Here is a tiny trained network, its code and every weight. The questions are about switching its units off for an input and a target symbol, where a switched-off unit gives its printed mean instead of its output.

import numpy as np


def w(rows, s, z=0):
    codes = np.array(rows[::2]) - 128.0
    scale = np.full(codes.shape[1], s)
    scale[-1] = z or s
    return codes * scale


def norm(h):
    return h / np.sqrt((h * h).mean(-1, keepdims=True) + 1e-5)


def f(y):
    return np.maximum(y, 0)


def softmax(a):
    e = np.exp(a - a.max(-1, keepdims=True))
    return e / e.sum(-1, keepdims=True)


def log_softmax(a):
    a = a - a.max(-1, keepdims=True)
    return a - np.log(np.exp(a).sum(-1, keepdims=True))


def net(x, mask):
    ids = ['ΘΠΦβεζλμ'.index(c) for c in x.split()]
    T = len(ids)
    res = E[ids] + P[:T]
    r = norm(res)
    for j in range(3):
        rows = slice(3 * j, 3 * j + 3)
        q, k, v = (r @ M[0][rows].T for M in (Q, K, V))
        z = softmax(np.where(np.tri(T) > 0, q @ k.T / 3**0.5, -1e9)) @ v
        o = O[0][rows]
        res = res + np.where(mask[j], z, o[:, -1]) @ o[:, :-1]
    y = f(norm(res) @ A[0][:, :-1].T + A[0][:, -1])
    res = res + np.where(mask[3:19], y, B[0][:, -1]) @ B[0][:, :-1]
    return log_softmax(norm(res)[-1] @ U[:, :-1].T + U[:, -1])


Q, K, V, O, A, B = {}, {}, {}, {}, {}, {}
E = w([
[144,197,94,152,104,234,116,71,128],'Θ',
[83,155,63,30,122,169,116,143,118],'Π',
[182,102,131,124,146,226,193,173,179],'Φ',
[108,164,217,86,149,144,190,73,79],'β',
[193,137,146,75,112,155,113,35,193],'ε',
[159,142,98,161,163,85,253,78,109],'ζ',
[58,83,68,203,147,124,132,42,166],'λ',
[40,163,192,157,116,106,152,148,201],'μ',
],0.0032)
P = w([
[118,78,134,113,10,110,176,111,102],'0',
[114,111,118,113,51,129,173,101,136],'1',
[114,125,117,110,76,136,173,95,144],'2',
[108,135,112,108,98,145,169,101,149],'3',
[113,141,114,110,116,148,163,102,151],'4',
[115,145,112,110,132,145,154,108,154],'5',
[117,150,110,114,148,148,148,112,155],'6',
[122,155,115,107,162,139,139,118,158],'7',
[123,155,116,111,177,137,127,121,152],'8',
[129,162,118,113,195,135,113,130,151],'9',
[132,166,123,119,218,133,101,133,148],'10',
[124,176,117,115,252,140,108,140,153],'11',
],0.0042)
Q[0] = w([
[153,242,127,67,176,185,197,76,149],'H0',
[50,175,145,95,192,169,176,118,255],'H0',
[169,120,116,108,119,147,146,162,80],'H0',
[180,100,131,89,100,175,119,133,105],'H1',
[144,109,92,118,50,116,34,158,73],'H1',
[197,61,169,151,77,82,95,148,78],'H1',
[160,99,76,139,126,85,148,119,74],'H2',
[167,71,169,172,15,72,71,227,67],'H2',
[121,159,191,149,112,38,136,147,94],'H2',
],0.0087)
K[0] = w([
[97,131,120,153,224,132,88,154,150],'H0',
[146,162,130,136,237,131,89,110,124],'H0',
[84,111,153,175,46,90,118,114,153],'H0',
[87,145,137,158,59,89,158,111,187],'H1',
[131,86,159,139,45,133,194,128,113],'H1',
[102,101,111,123,2,132,141,128,103],'H1',
[121,141,198,84,38,178,139,159,141],'H2',
[110,77,120,116,23,144,169,98,90],'H2',
[172,72,62,92,34,170,126,138,160],'H2',
],0.0079)
V[0] = w([
[99,160,160,66,106,51,149,118,79],'H0',
[243,127,116,145,173,125,170,111,87],'H0',
[3,89,157,195,138,90,108,112,190],'H0',
[73,139,60,90,173,153,138,227,47],'H1',
[62,211,125,232,92,166,107,120,65],'H1',
[108,80,176,188,98,121,216,208,131],'H1',
[119,182,247,60,79,149,105,151,124],'H2',
[67,214,165,151,143,26,215,152,127],'H2',
[123,166,152,145,79,176,78,193,208],'H2',
],0.0042)
O[0] = w([
[161,144,57,170,74,189,123,154,199,126],'H0',
[58,181,79,39,47,108,145,129,129,89],'H0',
[206,63,77,154,164,165,41,111,57,146],'H0',
[158,86,171,96,78,209,134,53,224,58],'H1',
[182,83,171,41,103,36,96,187,188,122],'H1',
[114,183,147,63,254,140,65,70,171,106],'H1',
[103,134,224,211,208,140,72,194,136,170],'H2',
[176,200,132,157,104,41,68,111,124,253],'H2',
[50,42,164,212,150,84,83,103,190,145],'H2',
],0.0041,0.0035)
A[0] = w([
[87,42,102,139,100,105,161,149,132,166],'N0',
[81,130,192,84,111,185,134,158,170,4],'N1',
[141,139,181,90,130,147,119,190,202,114],'N2',
[104,81,135,228,129,138,145,175,178,50],'N3',
[112,119,102,132,148,122,139,36,50,174],'N4',
[151,126,188,111,176,191,198,216,126,164],'N5',
[82,39,139,103,33,153,71,174,177,44],'N6',
[125,162,54,88,81,169,190,156,72,110],'N7',
[177,149,164,161,161,27,228,122,95,136],'N8',
[158,86,58,37,132,125,173,105,61,22],'N9',
[142,105,166,101,26,110,97,234,65,95],'N10',
[235,104,136,177,142,182,81,105,100,151],'N11',
[224,4,87,91,196,114,66,83,16,25],'N12',
[99,48,131,44,117,116,140,67,217,93],'N13',
[95,82,149,82,94,166,180,104,76,182],'N14',
[56,67,179,124,140,153,103,76,135,34],'N15',
],0.0039,0.003)
B[0] = w([
[138,133,103,132,122,139,74,187,140,159],'N0',
[168,149,108,102,89,108,55,41,130,141],'N1',
[152,132,136,72,99,89,146,128,131,165],'N2',
[193,148,94,85,82,173,164,152,140,169],'N3',
[111,157,169,141,151,146,73,135,166,207],'N4',
[117,133,73,162,69,98,68,120,112,200],'N5',
[39,103,203,86,161,76,120,158,150,136],'N6',
[158,92,184,142,160,100,149,156,128,219],'N7',
[130,73,112,92,124,160,95,174,159,254],'N8',
[110,101,151,145,129,94,56,73,83,165],'N9',
[66,180,115,126,218,131,116,63,160,140],'N10',
[196,103,108,175,182,124,116,118,153,201],'N11',
[138,196,168,89,126,113,255,185,144,163],'N12',
[176,87,186,170,148,140,139,151,191,144],'N13',
[126,70,109,107,136,143,137,79,64,190],'N14',
[126,151,130,146,118,174,179,143,184,136],'N15',
],0.0046,0.0034)
U = w([
[7,129,163,106,172,154,131,59,146,71],'Θ',
[160,84,115,165,45,223,168,70,194,81],'Π',
[175,148,144,70,149,108,255,140,90,109],'Φ',
[192,66,109,159,202,102,52,84,68,106],'β',
[98,28,140,53,66,76,97,191,156,76],'ε',
[148,202,132,175,146,111,91,198,208,253],'ζ',
[126,221,98,73,43,103,73,71,80,117],'λ',
[48,114,72,210,104,166,167,199,39,97],'μ',
],0.0068,0.0024)

Each question gives the input, a string of symbols that net reads in full, and the target symbol t.
The units are the heads (3 rows each of Q, K, V and O) and the neurons (one row each of A and B). Each row of codes is followed by its name. A weight is (code - 128) times the scale printed after its matrix; where a second scale follows, it is the last column's (O, A, B and U).
mask holds one flag per unit, heads first, then neurons. A switched-off unit (its flag False) gives its mean, the last column of its rows in O or B, instead of its output. The means were averaged over made-up inputs and are rounded, as every weight is.
A unit's drop is (log p(t) with every unit on - log p(t) with that unit switched off) / (log p(t) with every unit on - log p(t) with every unit switched off).
The circuit of an input: a set's keep is (log p(t) with only the set's units on - log p(t) with every unit switched off) / (log p(t) with every unit on - log p(t) with every unit switched off). Starting from the 12 units with the biggest drops (on a tie, the unit counted first), units are removed one at a time, each time the one whose removal leaves the highest keep (on an exact tie, the one counted first), for as long as the keep stays at least 0.8.
circuit, biggest first: the units of the circuit, biggest drop first
unit that matters most: the unit with the biggest drop
top k neurons: the k neurons with the biggest drops, biggest first
heads that matter: for each layer, one digit per head in row order, 1 if its drop is at least 0.15 and else 0, layers parted by /
input Φ μ β μ Θ ζ Φ β ζ β, target λ: heads that matter => 100
input ε ζ β λ Θ Θ, target β: unit that matters most => H2
input Π μ μ Θ Φ, target ε: heads that matter => 100
input Π μ β μ Θ ε β ζ Θ ζ μ, target λ: heads that matter => 101
input Π Φ Θ, target Θ: heads that matter => 101
input ζ λ Φ Π, target β: top 2 neurons => N9, N7
input ζ Θ μ ε ζ Θ Π Θ, target ε: circuit, biggest first => H1, H2, N6
input Θ β μ ε μ β Φ β, target Θ: heads that matter => 110
input ζ μ ε λ, target μ: top 2 neurons => N12, N11
input μ Π ε β Φ β Θ ε λ λ, target Φ: heads that matter => 101
input μ ε μ, target μ: heads that matter => 010
input Φ Φ μ Φ Θ β ε β, target μ: heads that matter => 010
input Φ Θ β β Π β, target λ: heads that matter => 111
input β β μ Π, target ζ: circuit, biggest first => H2
input β μ Φ Φ, target Θ: heads that matter => 110
input β μ β, target β: heads that matter => 101
input μ μ ε Θ Π Π, target ε: heads that matter => 011
input μ μ β λ ε μ β Φ Π, target λ: heads that matter => 111
input μ μ μ β ε ε ε, target μ: heads that matter => 010
input Φ μ Θ μ Φ λ Φ λ, target Θ: unit that matters most => N4
input μ β Π β Θ Φ, target λ: top 2 neurons => N5, N1
input Θ μ Π Θ λ, target ε: heads that matter => 011
input ε ε ζ β λ ε Φ μ λ λ Φ, target Φ: circuit, biggest first => N12, H0
input μ Θ Θ, target ε: circuit, biggest first => H1, H2
input β Φ λ μ Φ Θ ε Θ Φ ε Φ, target μ: circuit, biggest first => H1, H0, N5
input μ ε β β Φ Φ β Φ λ β Φ Φ, target Θ: circuit, biggest first => H0, H1
input β ζ β Π ζ ζ, target λ: circuit, biggest first => H2
input λ Θ Θ Θ β Φ Φ β Φ μ, target Θ: circuit, biggest first => H1, H0
input μ Π ζ β β, target ζ: top 2 neurons => N14, N7
input ε μ Θ μ β λ Φ β, target Θ: top 2 neurons => N4, N11
